Below is a small trained network, with its code and all its weights. Each question gives an input and a target symbol and asks what happens when units are switched off, that is, made to give their printed mean instead of their output.

import numpy as np


def w(rows, s, z=0):
    codes = np.array(rows[::2]) - 128.0
    scale = np.full(codes.shape[1], s)
    scale[-1] = z or s
    return codes * scale


def f(y):
    return y / 2 * (1 + np.tanh(0.7978845608 * (y + 0.044715 * y**3)))


def softmax(a):
    e = np.exp(a - a.max(-1, keepdims=True))
    return e / e.sum(-1, keepdims=True)


def log_softmax(a):
    a = a - a.max(-1, keepdims=True)
    return a - np.log(np.exp(a).sum(-1, keepdims=True))


def net(x, mask):
    ids = ['ΠΩβγεηθτ'.index(c) for c in x.split()]
    T = len(ids)
    res = E[ids] + P[:T]
    q, k, v = (res @ M[0].T for M in (Q, K, V))
    z = softmax(np.where(np.tri(T) > 0, q @ k.T / 2**0.5, -1e9)) @ v
    res = res + np.where(mask[0], z, O[0][:, -1]) @ O[0][:, :-1]
    y = f(res @ A[0][:, :-1].T + A[0][:, -1])
    res = res + np.where(mask[1:17], y, B[0][:, -1]) @ B[0][:, :-1]
    return log_softmax(res[-1] @ U[:, :-1].T + U[:, -1])


Q, K, V, O, A, B = {}, {}, {}, {}, {}, {}
E = w([
[133,132,132,151,132],'Π',
[120,137,51,160,182],'Ω',
[175,198,87,161,146],'β',
[105,100,97,151,149],'γ',
[117,102,154,148,105],'ε',
[28,149,153,118,249],'η',
[146,115,163,117,80],'θ',
[196,190,151,157,120],'τ',
],0.019)
P = w([
[101,142,141,192,133],'0',
[237,71,106,159,111],'1',
[160,156,69,130,19],'2',
[81,132,126,48,166],'3',
[238,70,105,159,110],'4',
[144,126,60,80,60],'5',
[77,128,121,1,175],'6',
[238,72,101,158,110],'7',
],0.013)
Q[0] = w([
[8,201,108,80,57],'head 0',
[90,89,69,205,105],'head 0',
],0.017)
K[0] = w([
[135,124,90,4,102],'head 0',
[71,109,98,203,99],'head 0',
],0.022)
V[0] = w([
[162,16,98,83,134],'head 0',
[153,90,250,135,174],'head 0',
],0.015)
O[0] = w([
[147,133,145,250,109,3],'head 0',
[163,111,161,137,196,78],'head 0',
],0.012,0.0071)
A[0] = w([
[132,112,131,191,120,166],'neuron 0',
[28,133,118,152,185,43],'neuron 1',
[200,79,86,151,129,137],'neuron 2',
[54,73,138,157,153,18],'neuron 3',
[68,107,195,158,154,104],'neuron 4',
[151,144,163,133,113,131],'neuron 5',
[123,184,157,144,98,51],'neuron 6',
[183,76,149,143,178,1],'neuron 7',
[91,207,114,129,186,46],'neuron 8',
[159,30,108,147,90,93],'neuron 9',
[120,185,253,136,112,97],'neuron 10',
[106,97,240,115,87,92],'neuron 11',
[197,75,136,130,164,87],'neuron 12',
[170,78,132,216,157,108],'neuron 13',
[200,130,161,149,101,79],'neuron 14',
[79,73,97,111,130,45],'neuron 15',
],0.018,0.0098)
B[0] = w([
[181,41,148,77,125,164],'neuron 0',
[118,55,68,61,66,200],'neuron 1',
[92,174,129,111,67,254],'neuron 2',
[209,203,200,73,138,144],'neuron 3',
[47,186,136,128,130,166],'neuron 4',
[147,163,75,99,109,143],'neuron 5',
[140,88,83,190,103,133],'neuron 6',
[178,164,232,148,11,169],'neuron 7',
[163,198,127,248,143,191],'neuron 8',
[107,199,87,112,144,215],'neuron 9',
[217,76,59,144,96,144],'neuron 10',
[172,57,254,185,114,148],'neuron 11',
[161,83,65,203,196,240],'neuron 12',
[104,121,212,112,201,159],'neuron 13',
[77,119,123,121,149,171],'neuron 14',
[166,130,192,127,127,184],'neuron 15',
],0.024,0.0065)
U = w([
[95,78,6,217,63,158],'Π',
[144,160,93,110,57,96],'Ω',
[194,94,102,24,124,110],'β',
[3,93,51,133,236,240],'γ',
[99,154,113,254,125,106],'ε',
[241,95,101,171,66,2],'η',
[106,104,168,136,145,195],'θ',
[241,116,45,88,234,114],'τ',
],0.0058,0.0063)

Each question gives the input, a string of symbols that net reads in full, and the target symbol t.
The units are the heads (2 rows each of Q, K, V and O) and the neurons (one row each of A and B). Each row of codes is followed by its name. A weight is (code - 128) times the scale printed after its matrix; where a second scale follows, it is the last column's (O, A, B and U).
mask holds one flag per unit, heads first, then neurons. A switched-off unit (its flag False) gives its mean, the last column of its rows in O or B, instead of its output. The means were averaged over made-up inputs and are rounded, as every weight is.
A unit's drop is (log p(t) with every unit on - log p(t) with that unit switched off) / (log p(t) with every unit on - log p(t) with every unit switched off).
The circuit of an input: a set's keep is (log p(t) with only the set's units on - log p(t) with every unit switched off) / (log p(t) with every unit on - log p(t) with every unit switched off). Starting from the 12 units with the biggest drops (on a tie, the unit counted first), units are removed one at a time, each time the one whose removal leaves the highest keep (on an exact tie, the one counted first), for as long as the keep stays at least 0.8.
units of the circuit, in order: the units of the circuit, biggest drop first
k most important neurons: the k neurons with the biggest drops, biggest first
drop of u: that unit's drop, to one decimal
input θ ε ε τ Π, target θ: 2 most important neurons -> [neuron 7; neuron 13]
input β γ γ β ε ε η Π, target β: units of the circuit, in order -> [head 0; neuron 8]
input τ ε τ β Ω ε θ, target η: units of the circuit, in order -> [head 0; neuron 10]
input τ ε Ω θ Π ε Π η, target τ: 2 most important neurons -> [neuron 8; neuron 2]
input θ Ω β γ Ω τ ε Π, target θ: 4 most important neurons -> [neuron 13; neuron 7; neuron 0; neuron 2]
input Ω Ω τ β τ ε τ τ, target Ω: units of the circuit, in order -> [neuron 2]
input β τ Ω γ Π ε τ τ, target β: 2 most important neurons -> [neuron 8; neuron 12]
input γ β τ, target Π: units of the circuit, in order -> [neuron 6; head 0]
input γ ε τ, target Π: 2 most important neurons -> [neuron 6; neuron 14]
input τ η τ Ω, target Π: units of the circuit, in order -> [neuron 1; neuron 8]
input Ω β γ τ ε η ε Π, target Ω: units of the circuit, in order -> [head 0; neuron 12]
input γ τ β η ε θ τ θ, target γ: 2 most important neurons -> [neuron 14; neuron 9]
input β τ ε θ η τ ε, target θ: 3 most important neurons -> [neuron 11; neuron 4; neuron 12]
input τ γ θ τ τ η Π Π, target τ: units of the circuit, in order -> [head 0; neuron 12]
input Ω τ Ω β Ω ε τ θ, target Ω: 3 most important neurons -> [neuron 12; neuron 9; neuron 2]
input Ω ε γ γ β τ ε γ, target Ω: units of the circuit, in order -> [head 0; neuron 12; neuron 2]
input θ ε Ω γ Ω, target θ: 4 most important neurons -> [neuron 13; neuron 7; neuron 2; neuron 0]
input τ Ω Π ε τ τ θ γ, target τ: units of the circuit, in order -> [head 0; neuron 12]
input θ θ ε θ η, target θ: 3 most important neurons -> [neuron 7; neuron 13; neuron 1]
input τ Π η τ θ ε τ ε, target τ: drop of head 0 -> 1.4
